Here is a tiny trained network, its code and every weight. The questions are about switching its units off for an input and a class, where a switched-off unit gives its printed mean instead of its output.

import numpy as np


def w(rows, s, z=0):
    codes = np.array(rows[::2]) - 128.0
    scale = np.full(codes.shape[1], s)
    scale[-1] = z or s
    return codes * scale


def f(y):
    return y / 2 * (1 + np.tanh(0.7978845608 * (y + 0.044715 * y**3)))


def log_softmax(a):
    a = a - a.max(-1, keepdims=True)
    return a - np.log(np.exp(a).sum(-1, keepdims=True))


def net(x, mask):
    res = np.array(x, float).reshape(1, 6) / 4 @ E
    y = f(res @ A[0][:, :-1].T + A[0][:, -1])
    res = res + np.where(mask, y, B[0][:, -1]) @ B[0][:, :-1]
    return log_softmax(res[-1] @ U[:, :-1].T + U[:, -1])


A, B = {}, {}
E = w([
[125,153,138,118,123,142,140],'x0',
[235,86,213,108,158,146,142],'x1',
[67,132,177,62,255,112,97],'x2',
[123,135,135,115,121,144,140],'x3',
[123,119,146,134,114,90,110],'x4',
[166,158,83,39,96,182,29],'x5',
],0.0098)
A[0] = w([
[101,155,137,120,157,150,128,117],'neuron 1',
[150,131,121,47,77,141,26,119],'neuron 2',
[165,134,110,94,122,149,67,52],'neuron 3',
[177,165,70,178,77,128,162,214],'neuron 4',
[63,129,128,110,192,140,96,180],'neuron 5',
[112,136,146,118,123,136,156,112],'neuron 6',
[160,135,89,161,58,145,156,175],'neuron 7',
[171,115,122,153,29,145,136,133],'neuron 8',
[147,102,135,154,52,131,135,243],'neuron 9',
[220,119,185,112,143,121,139,24],'neuron 10',
[165,121,108,170,88,148,146,146],'neuron 11',
[67,125,170,102,215,140,112,193],'neuron 12',
[79,101,173,199,146,115,195,58],'neuron 13',
[211,118,174,116,148,134,141,26],'neuron 14',
[187,103,180,142,144,166,131,73],'neuron 15',
[121,140,99,98,191,111,135,142],'neuron 16',
[130,106,162,173,156,106,224,63],'neuron 17',
[2,165,52,151,97,135,118,6],'neuron 18',
[99,125,152,79,192,112,100,208],'neuron 19',
[154,126,92,88,135,166,74,110],'neuron 20',
[185,124,193,134,132,141,118,30],'neuron 21',
],0.01,0.0015)
B[0] = w([
[116,132,159,115,110,108,121,147],'neuron 1',
[82,235,69,212,227,110,224,255],'neuron 2',
[134,186,87,185,173,95,175,192],'neuron 3',
[130,114,202,134,132,162,78,215],'neuron 4',
[86,108,161,106,110,165,100,197],'neuron 5',
[135,109,121,145,147,117,122,131],'neuron 6',
[83,104,186,141,118,181,88,208],'neuron 7',
[99,122,167,155,145,180,79,216],'neuron 8',
[97,133,161,142,169,119,84,194],'neuron 9',
[175,102,95,96,59,75,125,196],'neuron 10',
[100,82,161,164,145,183,97,181],'neuron 11',
[96,121,163,142,124,160,80,218],'neuron 12',
[115,228,71,183,158,131,200,210],'neuron 13',
[181,74,100,60,45,88,140,187],'neuron 14',
[152,92,87,81,58,76,121,181],'neuron 15',
[90,105,144,122,117,154,84,162],'neuron 16',
[131,183,95,169,188,116,164,207],'neuron 17',
[201,36,71,22,2,35,136,233],'neuron 18',
[79,91,207,160,153,206,72,206],'neuron 19',
[126,166,121,166,145,114,158,200],'neuron 20',
[147,93,106,105,67,95,129,173],'neuron 21',
],0.0082,0.0093)
U = w([
[122,106,248,150,144,194,32,255],'0',
[139,206,72,194,182,121,215,24],'1',
[175,64,79,32,58,75,116,114],'2',
],0.011,0.00044)

Each question gives the input, the list of numbers given to net, and the class t.
The units are the neurons (one row each of A and B). Each row of codes is followed by its name. A weight is (code - 128) times the scale printed after its matrix; where a second scale follows, it is the last column's (A, B and U).
mask holds one flag per neuron, in row order. A switched-off neuron (its flag False) gives its mean, the last column of its row in B, instead of its output. The means were averaged over made-up inputs and are rounded, as every weight is.
A unit's drop is (log p(t) with every unit on - log p(t) with that unit switched off) / (log p(t) with every unit on - log p(t) with every unit switched off).
The circuit of an input: a set's keep is (log p(t) with only the set's units on - log p(t) with every unit switched off) / (log p(t) with every unit on - log p(t) with every unit switched off). Starting from the 12 units with the biggest drops (on a tie, the unit counted first), units are removed one at a time, each time the one whose removal leaves the highest keep (on an exact tie, the one counted first), for as long as the keep stays at least 0.8.
units of the circuit, in order: the units of the circuit, biggest drop first
k most important neurons: the k neurons with the biggest drops, biggest first
drop when u is switched off: that unit's drop, to one decimal
input [-5,-1,-4,4,-4,8], class 1: units of the circuit, in order -> (neuron 2)
input [5,-8,-8,-3,-4,-2], class 0: 2 most important neurons -> (neuron 4; neuron 7)
input [6,1,-6,-3,0,7], class 1: 4 most important neurons -> (neuron 2; neuron 3; neuron 19; neuron 20)
input [5,6,6,-6,1,-7], class 1: 3 most important neurons -> (neuron 13; neuron 17; neuron 18)
input [5,-6,-5,5,-8,0], class 2: 3 most important neurons -> (neuron 18; neuron 19; neuron 12)
input [1,-8,1,0,1,-7], class 2: 2 most important neurons -> (neuron 18; neuron 2)
input [5,-5,-4,-4,4,-3], class 2: 4 most important neurons -> (neuron 18; neuron 19; neuron 2; neuron 12)
input [-4,5,7,0,-3,8], class 1: 3 most important neurons -> (neuron 2; neuron 3; neuron 20)
input [-4,2,-1,-1,-6,-1], class 2: 2 most important neurons -> (neuron 2; neuron 19)
input [-2,-2,-7,6,0,7], class 0: 2 most important neurons -> (neuron 7; neuron 4)
input [-6,-2,5,-8,-1,7], class 1: 2 most important neurons -> (neuron 2; neuron 3)
input [6,0,-8,8,-4,-8], class 0: 3 most important neurons -> (neuron 4; neuron 7; neuron 2)
input [-8,7,-5,-7,-1,-2], class 2: drop when neuron 14 is switched off -> 0.3
input [1,-8,-4,-5,3,-3], class 2: drop when neuron 18 is switched off -> 1.1
input [8,4,0,-6,-6,-2], class 2: drop when neuron 2 is switched off -> 0.3
input [-7,-7,3,2,6,4], class 2: units of the circuit, in order -> (neuron 18)
